Below are the code and all the weights of a small trained network. Each question names an input and a target symbol and asks about switching units off, where a switched-off unit gives its printed mean instead of its output.

import numpy as np


def w(rows, s, z=0):
    codes = np.array(rows[::2]) - 128.0
    scale = np.full(codes.shape[1], s)
    scale[-1] = z or s
    return codes * scale


def norm(h):
    return h / np.sqrt((h * h).mean(-1, keepdims=True) + 1e-5)


def f(y):
    return y / 2 * (1 + np.tanh(0.7978845608 * (y + 0.044715 * y**3)))


def softmax(a):
    e = np.exp(a - a.max(-1, keepdims=True))
    return e / e.sum(-1, keepdims=True)


def log_softmax(a):
    a = a - a.max(-1, keepdims=True)
    return a - np.log(np.exp(a).sum(-1, keepdims=True))


def net(x, mask):
    ids = ['αβδθμτψ'.index(c) for c in x.split()]
    T = len(ids)
    res = E[ids] + P[:T]
    u = 0
    for l in range(2):
        r = norm(res)
        for j in range(2):
            rows = slice(4 * j, 4 * j + 4)
            q, k, v = (r @ M[l][rows].T for M in (Q, K, V))
            z = softmax(np.where(np.tri(T) > 0, q @ k.T / 4**0.5, -1e9)) @ v
            o = O[l][rows]
            res = res + np.where(mask[u + j], z, o[:, -1]) @ o[:, :-1]
        u += 2
        y = f(norm(res) @ A[l][:, :-1].T + A[l][:, -1])
        res = res + np.where(mask[u : u + 16], y, B[l][:, -1]) @ B[l][:, :-1]
        u += 16
    return log_softmax(norm(res)[-1] @ U[:, :-1].T + U[:, -1])


Q, K, V, O, A, B = {}, {}, {}, {}, {}, {}
E = w([
[166,84,32,234,136,135,128],'α',
[102,70,149,120,62,164,166],'β',
[124,171,200,4,83,176,182],'δ',
[56,162,157,132,125,20,119],'θ',
[106,174,86,97,217,185,160],'μ',
[241,169,149,110,164,143,57],'τ',
[217,111,198,207,50,118,67],'ψ',
],0.0023)
P = w([
[155,22,152,51,205,97,136],'0',
[44,148,114,122,79,104,5],'1',
[159,150,142,163,165,145,192],'2',
[79,163,107,146,40,177,33],'3',
[168,216,123,173,119,139,243],'4',
[63,151,93,119,31,157,21],'5',
],0.0025)
Q[0] = w([
[172,112,144,122,136,138,175],'L0H1',
[111,211,117,161,159,64,227],'L0H1',
[170,149,143,135,162,99,217],'L0H1',
[89,110,106,97,82,142,42],'L0H1',
[89,139,182,153,134,85,104],'L0H2',
[134,206,118,179,102,74,254],'L0H2',
[107,243,208,180,120,14,239],'L0H2',
[195,141,55,124,94,170,181],'L0H2',
],0.0064)
K[0] = w([
[116,183,150,131,88,124,163],'L0H1',
[136,154,140,129,43,208,111],'L0H1',
[121,183,152,132,64,164,143],'L0H1',
[146,62,93,115,189,89,118],'L0H1',
[157,95,140,85,163,175,124],'L0H2',
[192,171,96,172,95,241,159],'L0H2',
[194,134,129,139,111,254,161],'L0H2',
[102,193,82,210,75,105,164],'L0H2',
],0.0064)
V[0] = w([
[90,119,58,172,151,132,143],'L0H1',
[202,71,95,195,111,154,149],'L0H1',
[45,132,157,155,131,3,52],'L0H1',
[100,66,88,102,38,140,177],'L0H1',
[120,162,22,175,71,206,91],'L0H2',
[141,147,166,108,122,151,25],'L0H2',
[148,138,151,150,198,139,112],'L0H2',
[173,103,118,168,104,61,152],'L0H2',
],0.0028)
O[0] = w([
[88,116,101,149,161,106,74,98],'L0H1',
[169,125,187,199,178,94,34,114],'L0H1',
[124,72,2,166,38,159,129,217],'L0H1',
[44,104,224,176,139,185,111,105],'L0H1',
[174,100,196,118,250,62,56,7],'L0H2',
[218,129,123,40,107,180,125,128],'L0H2',
[152,153,80,140,138,111,116,161],'L0H2',
[108,93,111,217,85,65,47,157],'L0H2',
],0.0025,0.0018)
A[0] = w([
[130,167,140,85,65,243,103,101],'L0N1',
[132,93,156,126,122,120,156,128],'L0N2',
[130,71,117,112,253,64,133,8],'L0N3',
[103,55,140,132,130,100,191,135],'L0N4',
[155,86,171,110,134,133,217,161],'L0N5',
[138,154,171,184,251,126,149,76],'L0N6',
[149,101,116,186,63,144,41,26],'L0N7',
[174,105,137,163,96,157,79,25],'L0N8',
[192,44,151,167,162,70,92,14],'L0N9',
[141,78,182,54,135,131,93,131],'L0N10',
[152,121,104,154,142,155,128,93],'L0N11',
[138,63,86,161,151,172,149,73],'L0N12',
[66,108,206,133,52,120,89,55],'L0N13',
[116,55,142,122,171,123,191,102],'L0N14',
[130,160,115,112,170,90,147,24],'L0N15',
[102,129,144,124,141,94,115,146],'L0N16',
],0.004,0.0017)
B[0] = w([
[97,143,98,138,139,3,78,248],'L0N1',
[108,123,124,145,137,149,98,111],'L0N2',
[77,95,39,73,179,46,184,81],'L0N3',
[114,104,89,193,132,168,77,135],'L0N4',
[104,144,175,189,173,206,70,146],'L0N5',
[142,161,74,206,113,91,80,130],'L0N6',
[55,182,155,38,189,160,160,237],'L0N7',
[46,163,134,66,130,79,143,132],'L0N8',
[78,90,158,95,97,14,155,106],'L0N9',
[82,75,89,164,159,122,98,104],'L0N10',
[126,134,141,116,126,79,98,122],'L0N11',
[129,126,132,109,142,64,72,121],'L0N12',
[189,124,47,117,198,163,116,196],'L0N13',
[112,116,100,135,144,153,38,100],'L0N14',
[156,162,103,117,134,143,144,77],'L0N15',
[148,99,116,144,120,160,169,130],'L0N16',
],0.003,0.0015)
Q[1] = w([
[127,169,107,144,74,148,106],'L1H1',
[135,123,176,158,164,91,219],'L1H1',
[86,163,158,131,96,104,153],'L1H1',
[187,130,132,216,121,89,243],'L1H1',
[171,116,124,160,161,46,56],'L1H2',
[211,160,142,193,183,163,254],'L1H2',
[52,140,84,54,88,134,10],'L1H2',
[49,125,101,59,109,125,46],'L1H2',
],0.0074)
K[1] = w([
[94,68,145,102,84,158,163],'L1H1',
[132,193,87,182,71,96,158],'L1H1',
[150,56,123,168,90,130,205],'L1H1',
[112,197,79,137,21,102,154],'L1H1',
[165,117,193,106,156,67,47],'L1H2',
[150,253,122,147,102,123,130],'L1H2',
[110,5,110,79,169,146,148],'L1H2',
[95,16,118,94,172,149,144],'L1H2',
],0.0066)
V[1] = w([
[142,64,73,175,158,117,76],'L1H1',
[116,217,146,157,132,96,211],'L1H1',
[82,72,154,44,88,200,150],'L1H1',
[119,120,126,185,138,87,153],'L1H1',
[142,80,219,154,4,152,51],'L1H2',
[138,152,105,69,175,245,116],'L1H2',
[176,114,51,121,210,138,80],'L1H2',
[247,63,203,75,165,82,127],'L1H2',
],0.003)
O[1] = w([
[162,176,166,81,163,191,188,212],'L1H1',
[80,109,92,102,89,132,89,4],'L1H1',
[151,81,153,175,207,81,129,236],'L1H1',
[114,121,136,65,109,157,119,115],'L1H1',
[114,103,212,104,13,90,164,174],'L1H2',
[136,170,104,104,199,87,201,89],'L1H2',
[165,129,86,122,168,179,168,144],'L1H2',
[253,67,176,162,140,128,157,42],'L1H2',
],0.0034,0.0012)
A[1] = w([
[117,142,104,158,160,138,175,149],'L1N1',
[134,143,119,85,119,148,57,75],'L1N2',
[117,97,119,125,169,2,82,32],'L1N3',
[163,83,198,141,70,73,112,4],'L1N4',
[159,167,137,76,100,170,128,126],'L1N5',
[142,92,81,160,103,165,127,112],'L1N6',
[159,112,91,148,128,125,85,116],'L1N7',
[117,89,179,152,87,121,137,124],'L1N8',
[126,157,121,69,120,58,162,88],'L1N9',
[98,136,116,102,113,117,92,117],'L1N10',
[151,109,183,132,189,118,118,93],'L1N11',
[124,80,109,166,158,39,131,55],'L1N12',
[92,180,228,66,150,167,186,7],'L1N13',
[123,148,137,94,116,144,126,100],'L1N14',
[239,134,140,112,133,126,147,65],'L1N15',
[121,105,170,170,146,231,35,54],'L1N16',
],0.0061,0.0038)
B[1] = w([
[175,130,184,115,128,108,75,247],'L1N1',
[81,85,153,137,162,136,166,141],'L1N2',
[104,68,85,214,148,22,124,118],'L1N3',
[213,145,147,4,114,74,76,155],'L1N4',
[119,68,120,184,152,80,154,234],'L1N5',
[59,163,177,106,132,89,133,157],'L1N6',
[120,148,156,134,130,108,171,138],'L1N7',
[156,191,99,101,158,138,60,200],'L1N8',
[134,60,135,184,169,160,99,129],'L1N9',
[117,88,113,138,101,140,164,207],'L1N10',
[68,166,109,141,59,149,144,128],'L1N11',
[93,114,148,158,164,29,117,121],'L1N12',
[80,184,226,107,146,84,238,132],'L1N13',
[104,107,115,126,138,109,160,127],'L1N14',
[142,62,101,236,54,167,211,182],'L1N15',
[113,104,199,222,153,204,37,184],'L1N16',
],0.004,0.0011)
U = w([
[102,89,112,202,177,2,91,254],'α',
[91,91,206,203,159,231,27,119],'β',
[84,167,230,99,154,108,241,81],'δ',
[40,151,39,104,22,162,129,150],'θ',
[178,187,43,75,241,165,109,65],'μ',
[225,50,105,198,88,174,215,81],'τ',
[223,116,179,39,78,90,46,182],'ψ',
],0.0054,0.00075)

Each question gives the input, a string of symbols that net reads in full, and the target symbol t.
The units are the heads (4 rows each of Q, K, V and O) and the neurons (one row each of A and B). Each row of codes is followed by its name. A weight is (code - 128) times the scale printed after its matrix; where a second scale follows, it is the last column's (O, A, B and U).
mask holds one flag per unit, layer by layer, with each layer's heads first. A switched-off unit (its flag False) gives its mean, the last column of its rows in O or B, instead of its output. The means were averaged over made-up inputs and are rounded, as every weight is.
A unit's drop is (log p(t) with every unit on - log p(t) with that unit switched off) / (log p(t) with every unit on - log p(t) with every unit switched off).
The circuit of an input: a set's keep is (log p(t) with only the set's units on - log p(t) with every unit switched off) / (log p(t) with every unit on - log p(t) with every unit switched off). Starting from the 12 units with the biggest drops (on a tie, the unit counted first), units are removed one at a time, each time the one whose removal leaves the highest keep (on an exact tie, the one counted first), for as long as the keep stays at least 0.8.
circuit, biggest first: the units of the circuit, biggest drop first
most important unit: the unit with the biggest drop
k most important neurons: the k neurons with the biggest drops, biggest first
heads that matter: for each layer, one digit per head in row order, 1 if its drop is at least 0.15 and else 0, layers parted by /
drop when u is switched off: that unit's drop, to one decimal
input β μ α θ α, target θ: heads that matter	10 / 11
input δ θ θ α ψ θ, target α: circuit, biggest first	(L1H1, L1H2)
input θ μ τ τ, target θ: heads that matter	11 / 00
input δ θ β α τ μ, target α: heads that matter	00 / 00
input μ μ μ τ, target μ: circuit, biggest first	(L1H2)
input α θ ψ ψ μ δ, target β: heads that matter	10 / 01
input β θ ψ δ θ θ, target δ: heads that matter	00 / 10
input μ θ ψ μ ψ δ, target μ: heads that matter	00 / 01
input α μ θ θ μ α, target β: 2 most important neurons	(L1N16, L0N9)
input τ ψ θ α θ, target α: circuit, biggest first	(L0H2, L1N3)
input α δ μ τ α β, target β: heads that matter	10 / 00
input δ μ β μ, target α: circuit, biggest first	(L0N1, L1H1)
input ψ α θ ψ α θ, target ψ: heads that matter	00 / 01
input α β μ μ, target β: most important unit	L1N16
input θ τ θ ψ, target θ: heads that matter	11 / 00
input τ α α θ θ β, target τ: heads that matter	00 / 01
input α α α, target α: heads that matter	01 / 00
input θ θ β δ α, target α: heads that matter	01 / 10
input δ β ψ δ, target α: 2 most important neurons	(L0N1, L1N3)
input τ θ μ μ θ, target μ: circuit, biggest first	(L0H2, L1H2)
input ψ ψ θ, target θ: heads that matter	00 / 00
input β β θ β θ ψ, target δ: most important unit	L0N7
input τ τ θ μ, target τ: circuit, biggest first	(L1H2, L1N15)
input ψ μ μ θ, target ψ: 2 most important neurons	(L1N4, L0N9)
input α δ τ μ, target β: heads that matter	10 / 01
input ψ θ θ δ, target ψ: 2 most important neurons	(L0N1, L1N4)
input μ τ θ θ θ, target θ: circuit, biggest first	(L1H1)
input μ α τ, target τ: drop when L1H2 is switched off	0.1
